Below are the code and all the weights of a small trained network. Each question names an input and a target symbol and asks about switching units off, where a switched-off unit gives its printed mean instead of its output.

import numpy as np


def w(rows, s, z=0):
    codes = np.array(rows[::2]) - 128.0
    scale = np.full(codes.shape[1], s)
    scale[-1] = z or s
    return codes * scale


def norm(h):
    return h / np.sqrt((h * h).mean(-1, keepdims=True) + 1e-5)


def f(y):
    return np.maximum(y, 0)


def softmax(a):
    e = np.exp(a - a.max(-1, keepdims=True))
    return e / e.sum(-1, keepdims=True)


def log_softmax(a):
    a = a - a.max(-1, keepdims=True)
    return a - np.log(np.exp(a).sum(-1, keepdims=True))


def net(x, mask):
    ids = ['ΛΞΨΩβδηπστ'.index(c) for c in x.split()]
    T = len(ids)
    res = E[ids] + P[:T]
    u = 0
    for l in range(2):
        q, k, v = (norm(res) @ M[l].T for M in (Q, K, V))
        z = softmax(np.where(np.tri(T) > 0, q @ k.T / 4**0.5, -1e9)) @ v
        res = res + np.where(mask[u], z, O[l][:, -1]) @ O[l][:, :-1]
        u += 1
        y = f(norm(res) @ A[l][:, :-1].T + A[l][:, -1])
        res = res + np.where(mask[u : u + 12], y, B[l][:, -1]) @ B[l][:, :-1]
        u += 12
    return log_softmax(norm(res)[-1] @ U[:, :-1].T + U[:, -1])


Q, K, V, O, A, B = {}, {}, {}, {}, {}, {}
E = w([
[188,138,252],'Λ',
[148,230,74],'Ξ',
[105,77,167],'Ψ',
[99,190,85],'Ω',
[84,166,148],'β',
[147,29,51],'δ',
[168,117,181],'η',
[177,119,75],'π',
[163,86,32],'σ',
[54,250,132],'τ',
],0.018)
P = w([
[183,155,140],'0',
[105,112,87],'1',
[97,126,137],'2',
[157,99,96],'3',
[96,145,131],'4',
[131,7,145],'5',
[83,70,170],'6',
[58,71,154],'7',
[157,135,125],'8',
[92,175,201],'9',
[143,117,165],'10',
[129,214,84],'11',
[128,66,185],'12',
[133,117,146],'13',
],0.013)
Q[0] = w([
[148,62,132],'0.h1',
[124,253,252],'0.h1',
[68,224,53],'0.h1',
[154,73,148],'0.h1',
],0.0071)
K[0] = w([
[120,137,154],'0.h1',
[141,115,6],'0.h1',
[146,114,152],'0.h1',
[116,137,146],'0.h1',
],0.015)
V[0] = w([
[198,179,113],'0.h1',
[180,237,228],'0.h1',
[186,151,52],'0.h1',
[184,254,131],'0.h1',
],0.0076)
O[0] = w([
[108,196,188,218],'0.h1',
[255,226,137,100],'0.h1',
[46,158,211,246],'0.h1',
[189,189,219,151],'0.h1',
],0.008,0.0014)
A[0] = w([
[254,22,125,115],'0.n1',
[174,103,90,207],'0.n2',
[96,201,23,218],'0.n3',
[181,151,33,115],'0.n4',
[136,41,178,28],'0.n5',
[206,254,63,150],'0.n6',
[42,162,138,122],'0.n7',
[149,86,208,171],'0.n8',
[52,161,211,182],'0.n9',
[48,73,81,2],'0.n10',
[160,142,50,230],'0.n11',
[205,175,182,146],'0.n12',
],0.011,0.0014)
B[0] = w([
[62,110,165,254],'0.n1',
[131,89,162,189],'0.n2',
[137,72,246,214],'0.n3',
[125,118,196,208],'0.n4',
[118,175,95,190],'0.n5',
[87,69,90,237],'0.n6',
[107,54,154,209],'0.n7',
[98,67,126,200],'0.n8',
[111,69,101,248],'0.n9',
[199,98,139,191],'0.n10',
[132,95,178,200],'0.n11',
[98,104,60,201],'0.n12',
],0.013,0.0064)
Q[1] = w([
[125,2,94],'1.h1',
[219,186,164],'1.h1',
[106,43,174],'1.h1',
[80,62,187],'1.h1',
],0.014)
K[1] = w([
[118,217,119],'1.h1',
[5,72,143],'1.h1',
[153,173,83],'1.h1',
[185,156,77],'1.h1',
],0.019)
V[1] = w([
[68,246,83],'1.h1',
[33,34,37],'1.h1',
[251,131,30],'1.h1',
[35,48,143],'1.h1',
],0.017)
O[1] = w([
[14,156,93,2],'1.h1',
[148,246,71,215],'1.h1',
[138,222,249,145],'1.h1',
[163,133,48,197],'1.h1',
],0.02,0.0085)
A[1] = w([
[189,160,143,23],'1.n1',
[120,188,152,165],'1.n2',
[194,134,226,61],'1.n3',
[53,80,232,130],'1.n4',
[144,64,232,56],'1.n5',
[100,192,137,162],'1.n6',
[126,171,192,4],'1.n7',
[82,116,82,18],'1.n8',
[30,134,3,70],'1.n9',
[211,93,56,198],'1.n10',
[132,21,108,200],'1.n11',
[119,97,192,81],'1.n12',
],0.014,0.0027)
B[1] = w([
[136,179,111,171],'1.n1',
[67,127,154,164],'1.n2',
[101,203,142,222],'1.n3',
[160,30,6,217],'1.n4',
[223,127,159,231],'1.n5',
[80,124,122,164],'1.n6',
[96,121,158,154],'1.n7',
[64,174,117,155],'1.n8',
[127,244,173,215],'1.n9',
[47,48,126,255],'1.n10',
[73,42,162,233],'1.n11',
[186,105,105,178],'1.n12',
],0.019,0.008)
U = w([
[172,105,151,255],'Λ',
[117,101,141,191],'Ξ',
[164,99,87,151],'Ψ',
[110,179,100,122],'Ω',
[79,145,237,41],'β',
[239,132,20,52],'δ',
[245,209,204,56],'η',
[162,224,78,73],'π',
[178,62,128,36],'σ',
[26,110,107,55],'τ',
],0.011,0.0079)

Each question gives the input, a string of symbols that net reads in full, and the target symbol t.
The units are the heads (4 rows each of Q, K, V and O) and the neurons (one row each of A and B). Each row of codes is followed by its name. A weight is (code - 128) times the scale printed after its matrix; where a second scale follows, it is the last column's (O, A, B and U).
mask holds one flag per unit, layer by layer, with each layer's heads first. A switched-off unit (its flag False) gives its mean, the last column of its rows in O or B, instead of its output. The means were averaged over made-up inputs and are rounded, as every weight is.
A unit's drop is (log p(t) with every unit on - log p(t) with that unit switched off) / (log p(t) with every unit on - log p(t) with every unit switched off).
The circuit of an input: a set's keep is (log p(t) with only the set's units on - log p(t) with every unit switched off) / (log p(t) with every unit on - log p(t) with every unit switched off). Starting from the 12 units with the biggest drops (on a tie, the unit counted first), units are removed one at a time, each time the one whose removal leaves the highest keep (on an exact tie, the one counted first), for as long as the keep stays at least 0.8.
units of the circuit, in order: the units of the circuit, biggest drop first
most important unit: the unit with the biggest drop
k most important neurons: the k neurons with the biggest drops, biggest first
k most important neurons of layer l: the k neurons of layer l with the biggest drops, biggest first
input δ π π, target δ: units of the circuit, in order : (1.h1)
input η Ω Ξ τ β τ π Ψ, target η: 3 most important neurons : (0.n3 0.n12 0.n6)
input τ δ η Ψ η π Λ β, target τ: 2 most important neurons : (0.n6 0.n12)
input Λ η δ β σ σ Λ Ψ Λ σ η τ, target Λ: units of the circuit, in order : (0.h1 1.h1)
input η Ξ η Ω Λ η Ψ Λ β, target η: 4 most important neurons of layer 0 : (0.n12 0.n3 0.n6 0.n4)
input τ τ η π Ψ η π τ δ σ Ω Λ σ, target τ: 3 most important neurons of layer 0 : (0.n6 0.n12 0.n10)
input η Ξ π τ Λ Λ Ω Ψ τ Ψ β π τ, target η: 2 most important neurons of layer 0 : (0.n12 0.n3)
input η Ω σ Ξ β Ω δ Λ Ξ η σ, target η: 4 most important neurons : (0.n3 0.n12 0.n7 0.n6)
input η Ξ δ Ω η β Ψ, target η: 2 most important neurons of layer 0 : (0.n12 0.n3)
input η Ψ δ η δ, target η: 4 most important neurons of layer 0 : (0.n12 0.n3 0.n6 0.n4)
input τ σ η σ δ Ω π Ψ Ξ τ, target τ: 2 most important neurons of layer 0 : (0.n6 0.n12)
input π η Ω Ω σ β σ δ η Ω τ η δ, target π: 2 most important neurons : (0.n3 0.n6)
input δ η η π Ψ π η Λ β δ η π Λ Ω, target δ: 2 most important neurons of layer 0 : (0.n1 0.n6)
input β π δ τ Ψ Λ, target β: 3 most important neurons : (0.n12 0.n1 0.n6)
input η β Λ σ σ δ δ Ξ Ω, target η: most important unit : 0.h1
input π Ω σ Ξ σ Ξ, target π: 2 most important neurons : (0.n3 0.n7)
input η π τ η, target η: 4 most important neurons of layer 0 : (0.n12 0.n3 0.n6 0.n7)
input η π δ Ψ Ψ δ Ω π η Λ Λ, target η: 4 most important neurons : (0.n12 0.n3 0.n6 0.n4)
input τ σ σ π β Ω, target τ: 3 most important neurons of layer 0 : (0.n6 0.n12 0.n10)
input δ η η, target δ: most important unit : 1.h1
input π Ψ η π δ Λ, target π: 2 most important neurons of layer 0 : (0.n6 0.n3)
